Below is a small trained network, with its code and all its weights. Each question gives an input and a class and asks what happens when units are switched off, that is, made to give their printed mean instead of their output.

import numpy as np


def w(rows, s, z=0):
    codes = np.array(rows[::2]) - 128.0
    scale = np.full(codes.shape[1], s)
    scale[-1] = z or s
    return codes * scale


def norm(h):
    return h / np.sqrt((h * h).mean(-1, keepdims=True) + 1e-5)


def f(y):
    return np.maximum(y, 0)


def log_softmax(a):
    a = a - a.max(-1, keepdims=True)
    return a - np.log(np.exp(a).sum(-1, keepdims=True))


def net(x, mask):
    res = np.array(x, float).reshape(1, 7) / 4 @ E
    u = 0
    for l in range(2):
        y = f(norm(res) @ A[l][:, :-1].T + A[l][:, -1])
        res = res + np.where(mask[u : u + 4], y, B[l][:, -1]) @ B[l][:, :-1]
        u += 4
    return log_softmax(norm(res)[-1] @ U[:, :-1].T + U[:, -1])


A, B = {}, {}
E = w([
[139,147,197,192,145,196,77,53,104,95,115,120],'x0',
[133,139,129,119,124,123,120,128,118,134,119,138],'x1',
[237,91,210,127,89,104,238,121,81,99,140,142],'x2',
[133,121,125,136,126,126,122,134,128,120,131,129],'x3',
[121,137,128,114,128,139,136,122,124,128,124,138],'x4',
[118,129,125,135,117,127,140,116,141,131,124,133],'x5',
[108,69,185,103,32,150,91,106,119,192,255,156],'x6',
],0.0098)
A[0] = w([
[126,131,158,169,146,163,119,83,122,120,102,135,1],'0.n1',
[29,136,131,133,141,177,3,82,156,142,129,131,198],'0.n2',
[30,168,31,130,185,152,27,146,159,133,104,114,139],'0.n3',
[8,117,63,103,137,149,16,140,157,181,178,141,151],'0.n4',
],0.015,0.00086)
B[0] = w([
[160,139,173,128,87,129,132,127,121,89,126,137,170],'0.n1',
[117,158,69,199,181,170,131,111,94,181,130,116,237],'0.n2',
[88,65,128,129,156,107,132,108,101,100,126,236,243],'0.n3',
[173,185,150,65,42,95,115,148,201,91,170,4,252],'0.n4',
],0.013,0.022)
A[1] = w([
[133,116,30,92,135,58,248,202,126,153,143,141,169],'1.n1',
[79,55,104,10,94,36,159,155,181,122,202,166,163],'1.n2',
[113,49,209,104,69,175,87,132,102,220,226,149,4],'1.n3',
[120,137,54,135,141,62,152,115,153,110,179,98,64],'1.n4',
],0.014,0.002)
B[1] = w([
[162,164,107,66,149,231,116,169,160,193,204,112,214],'1.n1',
[92,74,103,151,149,25,170,167,118,137,9,100,251],'1.n2',
[28,113,58,160,195,109,69,97,125,99,97,209,199],'1.n3',
[171,90,235,118,115,192,145,126,81,165,103,205,207],'1.n4',
],0.011,0.016)
U = w([
[51,58,70,100,178,63,160,197,130,162,52,149,236],'0',
[69,137,131,218,166,160,73,29,71,38,145,219,182],'1',
[208,163,128,54,159,224,188,209,135,178,162,98,81],'2',
[216,169,223,156,114,148,222,108,95,31,96,109,43],'3',
[113,130,148,48,7,54,95,179,190,141,167,5,5],'4',
[102,199,107,188,95,208,76,83,125,200,222,32,142],'5',
],0.011,0.002)

Each question gives the input, the list of numbers given to net, and the class t.
The units are the neurons (one row each of A and B). Each row of codes is followed by its name. A weight is (code - 128) times the scale printed after its matrix; where a second scale follows, it is the last column's (A, B and U).
mask holds one flag per neuron, layer by layer. A switched-off neuron (its flag False) gives its mean, the last column of its row in B, instead of its output. The means were averaged over made-up inputs and are rounded, as every weight is.
A unit's drop is (log p(t) with every unit on - log p(t) with that unit switched off) / (log p(t) with every unit on - log p(t) with every unit switched off).
unit that matters most: the unit with the biggest drop
top k neurons: the k neurons with the biggest drops, biggest first
top k neurons in layer l: the k neurons of layer l with the biggest drops, biggest first
input [1,-2,8,-7,-3,4,4], class 1: unit that matters most -> 0.n4
input [-7,1,2,0,5,3,-3], class 2: top 2 neurons -> [1.n1 0.n3]
input [-5,1,8,6,1,5,4], class 0: top 2 neurons in layer 0 -> [0.n2 0.n4]
input [-4,3,4,-5,-3,-1,-4], class 2: top 2 neurons -> [0.n3 0.n4]
input [-2,-6,5,1,7,8,7], class 0: top 3 neurons -> [0.n2 0.n4 1.n2]
input [4,-2,3,-3,7,1,1], class 1: top 4 neurons -> [0.n4 0.n2 1.n3 1.n2]
input [3,-8,4,-4,-8,-7,5], class 1: top 3 neurons -> [0.n4 0.n3 1.n2]
input [4,8,-5,-3,-1,4,-6], class 1: top 2 neurons -> [1.n2 0.n3]
input [2,6,-7,-4,5,-2,-4], class 1: top 2 neurons -> [0.n3 0.n2]
input [5,-4,2,8,-6,0,-1], class 3: top 4 neurons -> [0.n3 0.n4 1.n3 0.n2]
input [3,7,7,-2,4,-7,8], class 1: top 3 neurons -> [0.n4 1.n3 0.n3]
input [1,5,-8,8,-4,-7,-7], class 1: top 3 neurons -> [0.n3 0.n2 1.n2]
input [1,4,2,7,2,2,-4], class 3: top 3 neurons in layer 1 -> [1.n3 1.n1 1.n2]
input [-7,-3,7,-8,4,-5,5], class 0: unit that matters most -> 0.n2
input [-5,1,3,-8,0,3,-6], class 2: top 3 neurons -> [0.n3 0.n4 1.n1]
input [3,-8,-6,-2,5,-6,-6], class 1: top 2 neurons -> [0.n3 0.n2]
input [-2,7,3,0,-1,2,8], class 0: top 3 neurons -> [0.n2 1.n2 0.n4]
input [4,5,0,2,5,6,-8], class 1: top 2 neurons in layer 1 -> [1.n2 1.n4]
input [3,-2,-8,2,1,0,-7], class 1: top 2 neurons in layer 0 -> [0.n3 0.n2]
input [2,-2,1,-4,-8,3,0], class 3: unit that matters most -> 0.n1
input [-8,0,1,3,-7,7,0], class 2: top 3 neurons in layer 1 -> [1.n1 1.n3 1.n4]
input [-6,5,7,4,3,-6,7], class 0: top 2 neurons in layer 0 -> [0.n4 0.n2]
input [1,6,3,-7,-2,3,7], class 1: top 2 neurons in layer 0 -> [0.n4 0.n3]
input [5,8,5,8,-1,8,4], class 1: top 2 neurons in layer 1 -> [1.n3 1.n2]
input [3,4,-2,5,0,-7,2], class 5: top 2 neurons in layer 0 -> [0.n2 0.n4]
